Each row comes from the steps of one path. Every step used is in the known rows, and no mark comes twice. Write the path behind each row, first mark first.
Known rows:
l -> k -> q -> d: [-241  -81 -156 -437  -18  111  223 -245 -163  235  199   32  275 -258
  139 -396   38  -93  123 -130 -388 -258  114   57 -237 -385  229 -286
  -71  -33  392  -26  -61  279 -293   83  184    5 -131 -146  -91  183
  244    4  158 -167  -37  156    2  193    4   93  -45  -53]
z -> f -> s -> g -> q -> d: [-481 -311 -234 -518  -29  -63  131 -379  -59  118  -19  544  343 -306
  305 -311  -39 -179  -38   99 -214 -248  147   94 -107 -131   91 -245
 -137  -15   91    1  -44  254 -101 -195   78 -160  -93 -102 -263   73
  232  181   80 -143  209  -84  183   75  -87 -428  -84  -86]
s -> f -> z -> c -> m -> d -> w: [-495 -514 -293 -367  -15  134  547 -142 -128 -277 -223  317  429 -290
  352 -309  154 -241  244 -400 -144 -220  446  239 -103 -258  -89    6
 -121 -343  -81 -310 -212   87   71 -296 -141 -261 -188  109 -323   83
  348  139  376 -472   36  273  -46  -69  -82  -26 -150  292]
c -> f -> u -> l: [-349 -195 -135 -497  -70  155  424    1 -127   31  -97  210  275 -177
  462 -411  273  -62  130 -315  -24 -221    0  -86  -78 -324 -133 -186
  -37  128  127  -18   87  -59   28 -110 -142   61 -117   87 -225   85
 -127   12  234 -331  345  255 -110   45   23  127 -148  124]
g -> f -> s -> u: [-595 -446 -300 -462   49  235  318 -198  -25  -12   54  375  227 -232
  210 -285  122  -59  242  114 -220 -257  213    5  -67 -136 -116 -343
 -222  270  189 -126 -159 -113  -93 -218 -157   -3  -93  184 -373  166
   23   27  303 -277  208   93  -38  158 -161  -21  119  -36]
f -> s -> q -> d: [-483 -286 -246 -490  -62  224  158 -287 -230   86  162  345  222 -331
  264 -372  -52 -217   32   17 -328 -351  236   73 -267 -214  105 -246
 -151   76   81 -181  -75  139   19 -427  -77 -143 -171  -42 -179  -51
  151  245  214 -171  249   30  139  174 -106  -23  160 -234]
d -> w -> k -> q: [-470 -178 -205 -311   18  262  233   55 -134 -117  114   47  281 -291
  264 -380  268   68  352 -126 -204 -202  117  -79 -161 -386 -123 -290
  -17  162  287 -222 -290  232 -331  -57   48  -64   79   68 -206  -75
  197  -48  334 -383 -109   88 -128  -74 -153  -68  -43   52]
g -> q -> l -> k -> w: [-280 -173  -85 -464 -217   57  379  -80  -84  -62    7  -79  260 -487
  435 -169   33   29   57 -272 -154 -242  157   82   44 -328  -24  -96
   20  -21  176  115 -212  305 -263  -25  138   16  237  -24  217  179
  290  -51  212  -35  226  -12   85   13 -129 -141  -88   24]
f -> s -> u -> g -> q -> d -> w -> k: [-719 -423   -4 -449 -129   67  118 -143  -13  -78  189  156  470 -439
  280 -196   82  -24  -40  110   88 -347  307 -113 -252 -199  147 -359
 -244  227  159 -271 -113   37   33 -178    4 -219  123   94 -157 -201
  310  154  345 -146   93 -166  -64 -158 -237 -173    1  -42]
u -> g -> f -> z: [-564 -411 -244 -482  -34  -56  579   58   15   14   -3  323  320   27
  215 -343  -17   18  236 -322 -207  -88  -39    1  -74  -82  -86 -224
   43  158  237 -161 -115   69  -67 -148  -31   76 -147  217  -66  -28
  178  -24  231 -254  105  195    3  -49 -252  -53  -82  -56]
l -> q -> d -> m: [-495 -332  -85 -233 -116  239  364 -218 -112  161   50  -93  199 -438
  339 -219   85 -223  -60 -226 -325 -315  292   46 -286 -347  218 -214
  -59  103  173 -305   33  102 -217  -95   83 -125 -167  -55  -23  188
  241   90  254 -319   66   44  -48   36  139  170   17   99]
m -> d -> w -> q -> l: [-444 -308  -16 -437 -252  118  445   38 -209 -100 -143  -20  332 -469
  477 -151  -48  -73   95  -42  -62 -313  290   17 -263 -360  -55  137
    5   25   95 -156 -152  143  -58 -252  -71 -181  114  -90 -118   77
  237   30  289 -215   18   29  -45  -41  -37   33 -228  156]
u -> l -> k -> q -> d: [-228 -147  -90 -359 -121   48  294 -241 -176  304  109  -20  352 -271
  251 -364   67  -30   88 -173 -149 -219   81   18 -231 -495  233 -235
   39  -54  324   92   12  253 -139  -28  210   18  -96 -263  -68  109
   39  -51  103  -53   55  159  -68   85   83   44 -127  -10]
z -> f -> s -> g -> q -> l -> w -> d: [-497 -194  123 -518   15  -66   50  -89 -150    1  -83  565  396 -410
  504 -174 -169  -74  167   80   11 -174  323  -80    4 -235  -81 -158
  -58  -61   55  -50   59  288 -331 -270  140 -288  173  -18 -213    6
   88   76  149  -92  357 -163  180   38  -10 -293 -317   52]
z -> f -> s -> u -> g -> q -> d -> k: [-648 -449 -250 -553 -171  -95  171 -182  -27   63   85  362  381 -265
  283 -288  -28   17 -114   53 -118 -344  345   43 -209  -57  257 -212
 -127  -21  193 -143   50   76   29 -150  185 -100 -218  -24   -8  -52
  397  229  113 -169   65  -66    7  -15 -139 -380 -298    8]
c -> f -> s -> g -> q -> d -> w -> k: [-554 -177  -51 -506  -13  115   79 -216   35 -118   88  120  415 -466
  276 -241  193 -210 -114  163  -20 -368  146  129 -195 -319  -17 -400
 -183  113  -99 -103  -47   68 -185  -45  -14 -192  114   43 -262  -26
  294   77  465 -348  201 -155  185 -105 -261 -186   78  -99]
z -> f -> s -> u -> l -> q -> d -> m: [-598 -622 -131 -256 -248  162  338 -390 -143  188  -47  284  419 -570
  422 -201  145 -143   27  -46  -30 -304  452   18 -268 -308  264 -311
    6   92   85 -162   98   55  -52 -397  135 -175 -187 -149 -181  224
  -72  175   84 -366  272  -24   21  -84   75  -18 -120  153]
l -> k -> d -> w: [-297 -121 -210 -326  -67  358  266 -196  -46   62  -12  -60  201 -285
  335 -269  212 -228  155 -153 -453 -214  207   90  -78 -397   -6 -249
 -161    0  250   39 -120  151 -337   74   95  -63   89 -170 -149  207
  322   13  456 -340  -12  131   34  228  -86   43  -64   85]
u -> q -> l -> k -> w: [-221 -200    8 -470 -175   50  431 -102 -205  -29  156  -27  307 -426
  362 -167  131    5  117 -192 -140 -336  286   72   16 -353  105  -25
   93    0  149   37 -139  270 -249 -101  158  195  114  -52  225  252
  178    8  181  -99  258  204   57   -6 -183    8    7  -47]
m -> d -> k -> q -> l: [-282 -217 -169 -496 -189  175  478  -54 -167   -9   40   90  144 -390
  285 -315   46   39  149 -215 -276 -351  177   93 -333 -365   20  123
   43 -166  249 -164 -190  171 -179  -31  309    8 -199 -129  -10   29
  304  -45  196 -148  -89  243  -66   93  -22   -3 -371   83]
g -> s -> u -> l -> w -> q -> d: [-606 -515   91 -252  119   51  370   48 -186  176  110 -147  657 -466
  361  -87   17  -79 -157    1  260 -296  367  -93 -178 -308  303 -324
 -154   59  274 -165  238   43    4 -261   74   -3  -47 -287 -211   61
  -73  -33   21  107  121 -160 -238   87  170  205  -42   69]
z -> f -> s -> g -> q -> l -> w: [-419 -302 -113 -523  -50  -75  231 -130  -71  -30 -118  473  433 -474
  392 -135 -133  -39  126  -76  -35 -247  199  -73   10 -195  -88 -150
 -108    6   17    3  -36  269 -237 -218  164 -153   26  -32 -198  140
   96  119  198 -125  360  -82  171   80  -59 -245 -164   92]
s -> f -> u -> l -> q: [-495 -421   19 -259  -21  118  387   51 -276  102  -87  243  246 -367
  379 -256   85 -164  150 -339   91 -231  130  -44 -167 -165   16  -84
  -39   85   36 -147  153  -21 -174  -79 -114 -185 -139  -39 -330   40
   25   65  218 -317  281  214 -209  -38  162  112 -156  202]
f -> u -> s -> q -> l -> k -> w: [-302 -121  -17 -581 -161    8  541    0 -326  -37  353  120   83 -468
  483 -250   35  144  157 -501  -85 -367  234    2  -59 -245  181   45
  126 -136  264  -43   -2  147  -47 -209   33  -27  101    4   75  118
  223  211  220 -205  501  125   46  117 -163  102 -113  -68]
g -> s -> u -> q -> l -> k -> d -> w: [-463 -421   90 -315  -54  257  287 -137   14  -30  178 -223  434 -545
  395   36  279 -158  -26   94  -58 -417  387  152 -160 -414  204 -262
 -130   43  135   13 -112 -150 -262  -38  254  207  157 -389 -156  186
  165  -76  351 -177  114   57 -130   79 -222  288   53 -126]
c -> w -> q -> l: [-216 -152 -164 -466 -140  145  503  262 -274  -25   30  -36  377 -437
  498 -253   57   -8   50   14  -67 -242  232 -130 -189 -337 -144  -48
   67   -1   36 -108 -131  214 -176 -215 -250  -64  -38  161  -46   47
  167  -21  311 -229   81  135  -36   45  -31  -31   20  138]
k -> w -> d -> l -> q: [-539 -139  138 -311   40   90   85  146 -382  100  -31   91   48 -328
  210 -295   85  -58  183 -301 -237 -196  400  -86  -23 -183  -82  -50
 -105    7   -2 -202  -63  302 -416 -150   73 -157   86   13   49   -9
  296 -137  202 -272  246   41   -4  -17  -30  -37 -148   62]
z -> f -> u -> l -> w -> q: [-400 -314  -39 -436  -68  -35  359  121 -215   90  -98  329  539 -223
  645 -300   36   53  201 -354  135 -179  223 -205  -28 -253  -43 -251
   75   44  219 -117  224  263 -147 -349  -69 -120  -93  -53 -198  214
  -55  118  -41 -258  208  -36  -30  -23  173  -28 -434  353]
f -> s -> q -> l -> k -> d: [-230 -185 -237 -465 -295  314  192 -207  -56   59  220  231  203 -482
  347 -295   30 -261   97  -44 -355 -309  223  162 -185 -352   26 -287
  -93  -70   87   58 -105   69 -263 -270   82 -140   24 -197  -89   45
  135  122  312 -203  306   41  383  302 -175   12  -48 -186]
f -> u -> g -> s -> q -> l -> k: [-448 -227   50 -569 -183 -159  304  155  -50   40  172  127  244 -306
  456 -178   67  -10  -53 -296   71 -347  144  -71  -92  -81  136 -151
  -72  -64  223  -37   99   -9 -105 -117  144  117   74 -164  -68   -9
  153  117  135  -68  304   25  -69  135   -1  196 -152 -202]
w -> q -> d -> m: [-451 -224 -248 -283 -193  160  354 -106  -96   66  114 -123  315 -303
  444 -332   50 -174 -125  -36 -237 -330  283   38 -277 -417  205 -222
  -40   94  258 -343   30  100 -103 -194 -191 -202  -90  -57  -57  108
  216  151  211 -318   17  -63   13   22  122   30 -122  105]
m -> d -> w -> q: [-425 -318  -59 -370  -76  134  365  -21 -163  -11 -155   20  264 -246
  372 -228   88 -101  168  -14 -185 -309  369   49 -119 -227 -103   20
 -107   40  212 -215  -73  154  -78 -219  -68 -172  102  -35 -207  165
  312   75  203 -240  -39   33 -172    6  -14  -28 -243  193]
m -> d -> w -> k: [-459 -336  -61 -306  -51  257  456  -93 -102 -138 -119  134  245 -298
  444 -230  272  -98  165 -114 -146 -208  278   22  -77 -225 -112  -67
  -71   74  182 -222 -210  210 -124 -131   83 -121   87   47 -168   26
  242   68  288 -212  -70   69 -150  -40  -77 -157 -157  155]
m -> d -> l -> k -> q: [-130 -109  -80 -359  -84  -38  235 -117 -112  188 -117   43   88 -102
   88 -313  152   -6  195 -266 -340 -329  286   37  -52 -209  -53  -33
 -213  -82  154  -74 -132  205 -266   45  279  -32  -92 -192 -138  258
  295  -47  142 -207  100  200 -164  150   -9   72 -359  130]
m -> d -> k -> w: [-330 -259 -214 -485  -28  240  571 -159 -215  -44  -51  131   71 -313
  307 -327  208  -51   91 -324 -360 -338  327  150  -40 -145  -18  123
  -64 -196  269 -163 -133  352 -144  -64  260   45 -113    1  112  196
  455   64  150 -115  -29  213  -54  113  -60 -197 -280  144]
f -> s -> q -> l -> w -> k -> d: [-390 -272 -144 -410 -132  439  253  -24  -78 -103  303  294  389 -606
  434 -249   18 -192  101 -178 -134 -279  210  -20 -213 -369  -45 -410
  -79   40   14 -194 -100  192 -342 -414  102 -223  -25  -50  -96 -124
   55  109  323 -167  274  -86  392  183 -185   -1  -52  -88]
g -> s -> u -> l -> w -> d -> m: [-627 -416  164  -91  159  216  345  -20  -94   60  -90  -73  369 -310
  574  -95  274  -44   56  -37  174 -242  544 -145   41 -365   83 -262
 -158   58  330 -301  208  -55 -119 -261  143  -68  175 -141 -243   67
 -184  -21  149  -55  256  -86 -456   22  262  218 -234  172]
f -> z -> c -> w -> q: [-299 -312 -273 -456  -11   58  495  186 -167  -55  165  198  549 -242
  364 -411  164  -97  345 -128 -229 -182  442  -21  -83 -145 -169 -315
   51 -193  113 -204 -146  249  -13 -257 -273  -56 -216  267 -138   59
  350   10  225 -303    8  145   97   11  -86 -215  -20  201]
s -> u -> l -> q -> d: [-542 -523   62 -110 -126  122  348 -132 -250  265   80   23  358 -482
  221 -110   77 -132   45  -82   40 -242  258  -33 -213 -358  286 -153
  -94  116  168 -120  126   12    0 -139  132 -115 -115 -132 -167  -22
   20   34  129  -86  190   40 -212   89  104   58  -29   -7]
l -> w -> k -> q: [-336 -180 -119 -308  161  225  300  106 -119    1  197  122  370 -265
  203 -359  165   63  338 -269 -173 -179  154 -158  -48 -310  -69 -380
  -75  117  376 -274  -91  323 -423  -41  181  -42  -53  117 -139   34
   99  -43  165 -181  -17   76  -95   87  -19   15 -127  135]
c -> f -> z -> s -> q -> l -> k -> w: [-294 -130 -121 -394 -272  108  549  -26 -287 -195  112  159  411 -535
  291 -205   10 -149  306 -325 -133 -373  139  424  -68 -306  -38 -199
  129 -263   48  -41 -153  281 -240 -178  193   52   99   47  147  130
  272   97  161 -459  393   85  347  113 -454   66  -56 -173]

Which path is each row?
[-425 -430   10 -500 -174   43  297 -231   30   -9  203  165  381 -367
  328  -59  100  -19  137  221  -15 -401  354  118  -93 -283   64 -303
  -40  215   36   -4  -90 -192 -172 -201   13  143   13   14 -151  307
   10   18  290 -200  322   84   46   18 -245  129   88 -111]	g -> f -> s -> u -> q -> l -> k
[-548 -149  -75 -806  -83 -188  314  188  -14  -93  259  130  362 -411
  358 -296  156   12   14 -518   73 -432  233   -4   45  -81   76 -176
  -51 -300   21  140  125  152 -115  -66  119  264   18  -21   70  165
  285   19  168 -189  448   88  178   77 -111   23 -164 -220]	z -> c -> f -> u -> g -> s -> q -> l -> k -> w
[-536 -620 -225 -431 -112 -145  603  -66  170  -50   39  444  418  -24
  215 -239  210    5  249 -382    2 -196  361  100   70 -144  -34 -156
 -172 -247  159 -287  -57  -65  177 -305   44  -30 -211  294 -229  101
  258   41   73 -212  112  161  -92   59 -129 -126 -344   90]	s -> u -> g -> f -> z -> c -> m -> d
[-439 -206   81 -683   29   40  315   61  -76 -130  190  180  543 -366
  469 -222   69  -48  197 -392    8 -444  305 -143 -106 -357  -21 -186
  -51    3  -96 -134  110  -11  -53 -116  -63  186 -265  136 -105  245
   84   36  327 -288  396  240   57   33   -1  252  -96  138]	z -> c -> f -> u -> q -> l -> w
[-614 -467  -26 -435  150  170  381 -178 -206  -18  327 -110  367 -460
  257 -145  272  -48 -201  -20  -93 -519  449  191 -188 -198  383 -182
  -95  -62  216 -238  -33   96  -96 -116  293  315 -168 -220   82  123
  372   27   92  -43   14   70 -184    1 -177   49   93 -179]	g -> s -> u -> q -> d -> k -> w
[-579 -365   57 -152 -172  191  459 -166 -430  122  189  -13  363 -706
  237  -92   84 -112   45 -198   65 -443  367  208 -295 -349  321  -96
  -39 -256  212 -196   48  232  -90  -52  373    2 -119 -183   63   40
  352   21   49 -150   51   21  -73  126    9  -89 -119   92]	z -> s -> u -> l -> q -> d -> k -> w
[-575 -414 -161 -419 -188   61  224 -316   74   73  120  130  302 -322
  275 -242   49  -73 -114   26 -105 -447  358  -69 -214 -211  211 -273
 -316  183  252 -339    3  -77  110 -203  -12 -186  -21   67 -123   30
  238  242  243 -160  255  -66 -139  -24  -51  -19 -111    9]	f -> s -> u -> g -> q -> d -> m
[-744 -547  125 -256  128  185  263 -110  -90 -111  256 -106  542 -449
  395  -49  336  -96 -128  191  121 -390  400   65 -226 -279  287 -371
 -102  207  135 -293 -106  -45  -76 -180  123  151   29 -173 -197  -52
  157   31  233 -140  -29  -76 -282 -154 -195   90  216 -163]	g -> s -> u -> q -> d -> w -> k
[-363 -106  150 -512 -165   88  247 -249   76    3  206   76  277 -373
  525    8  169 -142   49 -135  -16 -494   21  120 -185 -525   37 -215
  -51   22 -100   27    5  -30 -441   46  100   41   92 -242 -315  333
  359   18  499 -439  235   50  132   38 -212  197 -180 -146]	s -> g -> f -> u -> q -> l -> k -> d -> w
[-401 -102  186 -597  112   28  162  -65 -212   55   42   13  420 -220
  332 -208   42 -107 -149 -415  -63 -543  220 -122 -255 -332   98 -227
 -217  177 -267 -297  179   25 -135 -124  -19   95 -381  -38  -99  265
  190   97  350 -412  409  159  -55  -24  -92  511  -38   85]	c -> f -> u -> q -> d -> l -> w
[-309  -23  161 -566 -135  -26   68 -195 -158    7  149  299  204 -526
  363 -222   27 -115  128   99  -67 -271  348   76   44 -280  -16 -150
  -94 -169  184   71  -69  301 -361  -77  137 -219  435  -37  -31   65
  270   -5  212   -9  383 -114  288   64 -117 -281 -185  -98]	f -> s -> g -> q -> l -> k -> w -> d
[-275 -129   60 -559 -230   14  361 -150 -291  170  216   33  441 -455
  526 -344   95  -82  -53 -328   63 -328  197  -16 -206 -390  251 -270
   59 -105  287   -4  136  355 -123 -173  -46  -82   37 -186   30  250
  195   70   30 -123  178  -36  191  -13   79   51 -219  117]	f -> u -> l -> k -> w -> q -> d
[-622 -541 -391 -456  126 -135  529  207    9 -150   25  317  513 -139
  188 -436  158 -154   31 -409   -7  -84  322   90  -15   -9   58 -202
 -132 -321  145 -232  -65  -50   81 -183 -120   36 -238  102 -199 -146
  143  -16  178 -211   83  284  -54   -5  -20  -68   -5  113]	u -> g -> s -> f -> z -> c -> m
[-308 -261 -308 -511 -165   45  426   52  -66 -110  140   44  280 -304
  381 -391  320  -21   35 -360 -167 -342  636  203   38 -289  -24  -12
  -70 -543  188 -253  -35  264  -56 -280   39  -76 -115   82  113  222
  522   19    9 -169 -105   50  120  104  102 -326 -433  332]	z -> c -> m -> d -> k -> w -> q
[-116  -65 -226 -493 -208  167  380  129  -45   74  266  -62  477 -479
  491 -291  131 -183   68  -67 -220 -247  395    0 -132 -416  -24 -253
   15 -344   36  133  -50  249 -289  -25 -119  -62  -86  -37  -32  197
  375  -86  338 -188   13  100  284  236   45 -212 -160  168]	z -> c -> w -> q -> l -> k -> d
[-563  -95    9 -609 -282   -1  220 -110  -26  -27  133  176  108 -326
  534 -231  -30   53   62 -141  -26 -395  353   57  -43 -312   -3 -157
   91  -66    8  -92   43  217 -376 -411   43 -147  295   78  155  167
  234  104  281 -298  441  -98  245 -132 -183  -45 -277 -214]	u -> g -> f -> s -> q -> l -> k -> w -> d -> m
[-399 -343 -277 -486  105   64  804  285 -288 -234  403  255  542 -503
  312 -454   45  124  339 -325   16 -140  266  -19 -314 -224   45 -101
  327 -289   36 -191 -275  175  -57 -108 -163 -100 -316  262 -152 -237
  201  -49  424 -350  130  393   33 -200 -268 -223    4  165]	u -> s -> f -> z -> c -> w -> k -> q -> l
